Here is a tiny trained network, its code and every weight. The questions are about switching its units off for an input and a class, where a switched-off unit gives its printed mean instead of its output.

import numpy as np


def w(rows, s, z=0):
    codes = np.array(rows[::2]) - 128.0
    scale = np.full(codes.shape[1], s)
    scale[-1] = z or s
    return codes * scale


def f(y):
    return y / 2 * (1 + np.tanh(0.7978845608 * (y + 0.044715 * y**3)))


def log_softmax(a):
    a = a - a.max(-1, keepdims=True)
    return a - np.log(np.exp(a).sum(-1, keepdims=True))


def net(x, mask):
    res = np.array(x, float).reshape(1, 8) / 4 @ E
    y = f(res @ A[0][:, :-1].T + A[0][:, -1])
    res = res + np.where(mask, y, B[0][:, -1]) @ B[0][:, :-1]
    return log_softmax(res[-1] @ U[:, :-1].T + U[:, -1])


A, B = {}, {}
E = w([
[173,196,81,229,124,76,109,187,137],'x0',
[189,96,152,109,77,128,110,92,88],'x1',
[142,179,91,73,142,216,184,88,196],'x2',
[140,80,50,99,108,185,112,225,168],'x3',
[50,151,186,69,159,135,223,146,45],'x4',
[141,2,137,101,177,181,184,155,140],'x5',
[125,167,157,142,168,161,158,138,132],'x6',
[147,24,116,229,126,109,165,124,166],'x7',
],0.0086)
A[0] = w([
[128,135,117,250,153,66,119,119,121,251],'neuron 1',
[125,142,149,185,132,139,156,138,167,185],'neuron 2',
[109,98,82,81,163,193,146,147,255,171],'neuron 3',
[44,161,188,83,167,148,211,71,101,142],'neuron 4',
[125,69,124,145,109,142,181,132,111,70],'neuron 5',
[155,187,124,71,116,153,103,75,139,244],'neuron 6',
],0.0095,0.0021)
B[0] = w([
[187,102,65,151,115,185,177,34,231,214],'neuron 1',
[182,101,143,111,101,116,144,116,128,154],'neuron 2',
[159,199,64,254,94,108,155,171,235,205],'neuron 3',
[121,7,203,92,182,114,168,59,72,252],'neuron 4',
[123,143,81,155,88,123,148,135,205,162],'neuron 5',
[140,60,131,172,103,74,183,88,217,193],'neuron 6',
],0.0075,0.013)
U = w([
[86,220,67,124,145,145,139,235,78,5],'0',
[155,138,92,198,117,142,155,100,204,209],'1',
[132,69,188,83,158,147,145,103,1,137],'2',
],0.0082,0.003)

Each question gives the input, the list of numbers given to net, and the class t.
The units are the neurons (one row each of A and B). Each row of codes is followed by its name. A weight is (code - 128) times the scale printed after its matrix; where a second scale follows, it is the last column's (A, B and U).
mask holds one flag per neuron, in row order. A switched-off neuron (its flag False) gives its mean, the last column of its row in B, instead of its output. The means were averaged over made-up inputs and are rounded, as every weight is.
A unit's drop is (log p(t) with every unit on - log p(t) with that unit switched off) / (log p(t) with every unit on - log p(t) with every unit switched off).
The circuit of an input: a set's keep is (log p(t) with only the set's units on - log p(t) with every unit switched off) / (log p(t) with every unit on - log p(t) with every unit switched off). Starting from all 6 units, units are removed one at a time, each time the one whose removal leaves the highest keep (on an exact tie, the one counted first), for as long as the keep stays at least 0.8.
circuit, biggest first: the units of the circuit, biggest drop first
unit that matters most: the unit with the biggest drop
k most important neurons: the k neurons with the biggest drops, biggest first
drop of u: that unit's drop, to one decimal
input [0,-4,5,-3,3,-4,2,-7], class 2: unit that matters most	neuron 4
input [-4,-4,-8,8,0,-5,3,-5], class 0: circuit, biggest first	[neuron 4; neuron 1]
input [0,1,8,2,6,-7,-2,-2], class 2: 2 most important neurons	[neuron 4; neuron 1]
input [-6,2,-4,4,-1,6,-6,-6], class 1: 3 most important neurons	[neuron 4; neuron 3; neuron 5]
input [7,6,-2,4,-2,6,-1,-5], class 2: 2 most important neurons	[neuron 3; neuron 1]
input [6,0,-7,2,7,7,-6,-2], class 0: circuit, biggest first	[neuron 4; neuron 6]
input [-6,6,-5,0,-6,-2,-5,-3], class 2: 3 most important neurons	[neuron 3; neuron 1; neuron 5]
input [-4,-6,-2,-4,5,-2,-3,8], class 2: 2 most important neurons	[neuron 3; neuron 4]
input [2,-6,4,-5,3,2,6,-8], class 2: drop of neuron 4	0.2
input [-3,2,-6,1,0,-1,5,0], class 2: drop of neuron 4	-0.1
input [5,4,-1,2,1,2,-2,-4], class 0: drop of neuron 1	0.2
